Here is a tiny trained network, its code and every weight. The questions are about switching its units off for an input and a target symbol, where a switched-off unit gives its printed mean instead of its output.

import numpy as np


def w(rows, s, z=0):
    codes = np.array(rows[::2]) - 128.0
    scale = np.full(codes.shape[1], s)
    scale[-1] = z or s
    return codes * scale


def f(y):
    return y / 2 * (1 + np.tanh(0.7978845608 * (y + 0.044715 * y**3)))


def softmax(a):
    e = np.exp(a - a.max(-1, keepdims=True))
    return e / e.sum(-1, keepdims=True)


def log_softmax(a):
    a = a - a.max(-1, keepdims=True)
    return a - np.log(np.exp(a).sum(-1, keepdims=True))


def net(x, mask):
    ids = ['ΓΘΠΨΩβδεζηλμσ'.index(c) for c in x.split()]
    T = len(ids)
    res = E[ids] + P[:T]
    r = res
    for j in range(3):
        rows = slice(2 * j, 2 * j + 2)
        q, k, v = (r @ M[0][rows].T for M in (Q, K, V))
        z = softmax(np.where(np.tri(T) > 0, q @ k.T / 2**0.5, -1e9)) @ v
        o = O[0][rows]
        res = res + np.where(mask[j], z, o[:, -1]) @ o[:, :-1]
    y = f(res @ A[0][:, :-1].T + A[0][:, -1])
    res = res + np.where(mask[3:15], y, B[0][:, -1]) @ B[0][:, :-1]
    return log_softmax(res[-1] @ U[:, :-1].T + U[:, -1])


Q, K, V, O, A, B = {}, {}, {}, {}, {}, {}
E = w([
[187,159,179,180,46,213,171,38,114,143],'Γ',
[153,112,120,175,71,241,107,116,66,118],'Θ',
[76,182,84,155,215,156,98,148,154,135],'Π',
[151,96,212,133,40,68,161,125,130,140],'Ψ',
[214,62,138,207,62,180,157,156,135,191],'Ω',
[70,88,227,205,109,97,119,118,49,153],'β',
[122,51,57,123,47,136,124,176,93,168],'δ',
[153,202,167,103,98,63,52,139,166,91],'ε',
[80,167,205,129,1,118,92,60,33,24],'ζ',
[206,167,90,159,178,95,236,38,164,100],'η',
[158,118,231,253,82,34,102,164,129,42],'λ',
[155,113,49,115,149,38,163,163,182,139],'μ',
[63,185,46,68,145,59,107,120,116,43],'σ',
],0.018)
P = w([
[65,140,133,132,116,150,131,124,133,90],'0',
[131,206,142,135,103,109,174,178,67,139],'1',
[137,120,135,60,165,157,156,129,131,114],'2',
[83,38,107,148,103,158,84,80,153,30],'3',
[154,107,135,33,149,139,125,126,121,126],'4',
[171,252,112,201,108,106,214,210,40,131],'5',
[170,95,127,36,136,131,109,131,106,147],'6',
[7,44,112,181,111,161,9,19,211,71],'7',
[171,93,150,39,154,128,125,120,109,151],'8',
[128,238,108,206,94,68,176,203,55,207],'9',
],0.013)
Q[0] = w([
[129,202,141,150,100,114,175,217,69,140],'H1',
[86,62,137,160,113,129,98,98,160,98],'H1',
[114,165,105,132,153,104,145,153,66,137],'H2',
[83,42,100,136,154,113,63,34,178,107],'H2',
[90,139,127,210,150,120,77,71,181,139],'H3',
[119,2,129,96,139,129,100,69,194,113],'H3',
],0.012)
K[0] = w([
[69,43,160,162,121,137,79,81,214,92],'H1',
[153,162,149,190,110,105,135,181,34,136],'H1',
[53,82,48,109,144,113,64,54,197,115],'H2',
[124,227,89,154,120,102,217,214,12,124],'H2',
[93,196,116,185,95,130,177,173,148,124],'H3',
[187,174,133,109,143,99,168,185,40,179],'H3',
],0.011)
V[0] = w([
[82,67,226,211,96,112,133,206,132,66],'H1',
[86,111,173,134,112,148,184,47,3,146],'H1',
[104,137,134,66,170,2,213,92,179,89],'H2',
[228,149,216,106,13,139,123,94,157,152],'H2',
[185,220,164,230,202,151,116,85,112,166],'H3',
[133,200,135,87,118,191,47,88,90,4],'H3',
],0.0082)
O[0] = w([
[124,54,219,115,109,100,62,143,138,128,104],'H1',
[59,124,168,150,162,112,136,100,21,216,133],'H1',
[127,171,98,146,184,4,89,78,163,127,208],'H2',
[178,167,107,109,11,101,99,191,115,225,61],'H2',
[199,194,123,111,152,110,168,178,70,105,92],'H3',
[162,131,99,108,121,150,65,81,91,100,255],'H3',
],0.011,0.0081)
A[0] = w([
[167,173,193,200,157,94,62,191,144,64,21],'N1',
[152,104,102,42,218,164,82,142,167,230,1],'N2',
[211,127,126,146,142,198,141,85,160,159,157],'N3',
[101,110,104,2,164,87,153,163,106,155,143],'N4',
[119,140,90,55,85,117,95,84,48,142,164],'N5',
[127,97,101,195,192,113,68,132,95,73,189],'N6',
[151,129,68,172,132,55,107,49,161,136,230],'N7',
[129,102,185,63,89,126,135,167,155,102,204],'N8',
[132,110,100,194,174,138,71,108,170,59,164],'N9',
[36,153,117,202,29,47,89,117,52,143,122],'N10',
[107,85,180,76,88,161,145,76,65,81,204],'N11',
[162,150,88,144,86,105,138,164,226,124,205],'N12',
],0.0076,0.0033)
B[0] = w([
[133,94,75,142,124,136,159,93,111,115,153],'N1',
[183,53,100,170,170,247,167,182,184,57,130],'N2',
[102,114,106,101,131,77,131,166,120,125,151],'N3',
[120,112,188,141,94,162,140,69,131,113,145],'N4',
[123,123,112,160,144,139,103,126,139,123,175],'N5',
[139,123,153,47,126,130,144,137,143,124,225],'N6',
[115,117,145,133,102,93,136,131,87,102,250],'N7',
[113,78,85,119,137,117,123,173,130,124,154],'N8',
[134,134,133,137,102,163,130,113,135,140,241],'N9',
[137,153,119,91,147,107,150,129,181,134,181],'N10',
[140,134,111,152,177,163,122,124,134,158,166],'N11',
[123,183,169,166,139,96,146,121,141,83,152],'N12',
],0.013,0.024)
U = w([
[141,220,104,66,92,181,151,78,124,199,105],'Γ',
[63,146,70,178,170,167,95,121,30,125,247],'Θ',
[184,172,131,96,216,193,157,138,161,107,44],'Π',
[124,185,158,90,119,128,150,87,209,192,37],'Ψ',
[64,160,162,88,103,160,174,187,88,116,143],'Ω',
[105,152,209,114,206,130,122,130,96,161,220],'β',
[1,133,60,198,147,153,157,89,154,165,225],'δ',
[160,212,179,161,135,159,45,151,124,78,250],'ε',
[137,173,90,140,203,139,84,62,155,177,75],'ζ',
[81,169,18,123,187,100,196,102,106,167,41],'η',
[127,99,111,129,193,104,91,145,98,115,64],'λ',
[82,183,160,177,144,154,160,111,193,118,45],'μ',
[76,150,169,82,71,169,136,45,69,154,173],'σ',
],0.0057,0.0023)

Each question gives the input, a string of symbols that net reads in full, and the target symbol t.
The units are the heads (2 rows each of Q, K, V and O) and the neurons (one row each of A and B). Each row of codes is followed by its name. A weight is (code - 128) times the scale printed after its matrix; where a second scale follows, it is the last column's (O, A, B and U).
mask holds one flag per unit, heads first, then neurons. A switched-off unit (its flag False) gives its mean, the last column of its rows in O or B, instead of its output. The means were averaged over made-up inputs and are rounded, as every weight is.
A unit's drop is (log p(t) with every unit on - log p(t) with that unit switched off) / (log p(t) with every unit on - log p(t) with every unit switched off).
The circuit of an input: a set's keep is (log p(t) with only the set's units on - log p(t) with every unit switched off) / (log p(t) with every unit on - log p(t) with every unit switched off). Starting from the 12 units with the biggest drops (on a tie, the unit counted first), units are removed one at a time, each time the one whose removal leaves the highest keep (on an exact tie, the one counted first), for as long as the keep stays at least 0.8.
circuit, biggest first: the units of the circuit, biggest drop first
most important unit: the unit with the biggest drop
top k neurons: the k neurons with the biggest drops, biggest first
heads that matter: for each layer, one digit per head in row order, 1 if its drop is at least 0.15 and else 0, layers parted by /
input Π η Ψ Γ δ, target δ: circuit, biggest first	H3
input ε η Θ Π Γ Θ Θ Π Ψ, target Ψ: circuit, biggest first	H2, N7, N10, H3
input σ Θ Π ε, target Θ: top 2 neurons	N6, N11
input σ σ Ω η σ Ω λ Γ Ω δ, target Γ: heads that matter	010
input μ Ω ε η σ ε Γ μ Ψ Π, target μ: circuit, biggest first	H1, H3, N12
input η η μ η, target η: heads that matter	101
input σ Γ σ σ Γ Ω Γ Π, target Ω: heads that matter	011
input σ Π Γ Π η δ, target Π: circuit, biggest first	H2, N7, H1
input σ σ β, target β: circuit, biggest first	H1, H2
input σ β ζ σ ζ δ η ε Π Π, target ε: circuit, biggest first	H1, N12
input σ Π σ σ σ σ σ Γ Π ε, target Γ: heads that matter	110
input σ η Ω σ Π, target Π: heads that matter	000
input σ η ε β, target η: circuit, biggest first	H3, H2, H1
input Ω Γ σ Ω, target Γ: heads that matter	110
input ε Π ζ σ δ σ σ Π, target σ: most important unit	N6
input Ψ η ε σ Γ δ η, target η: circuit, biggest first	H1, N3
input σ Π σ ε ζ Ω Π Π η η, target Π: circuit, biggest first	H2, H1
input η σ η Π η σ, target Π: heads that matter	010
input η η η β σ Ω, target β: heads that matter	100
input Ω λ Ω δ σ λ Π σ, target λ: circuit, biggest first	H1, N8
input σ σ Ψ β σ σ, target β: heads that matter	100
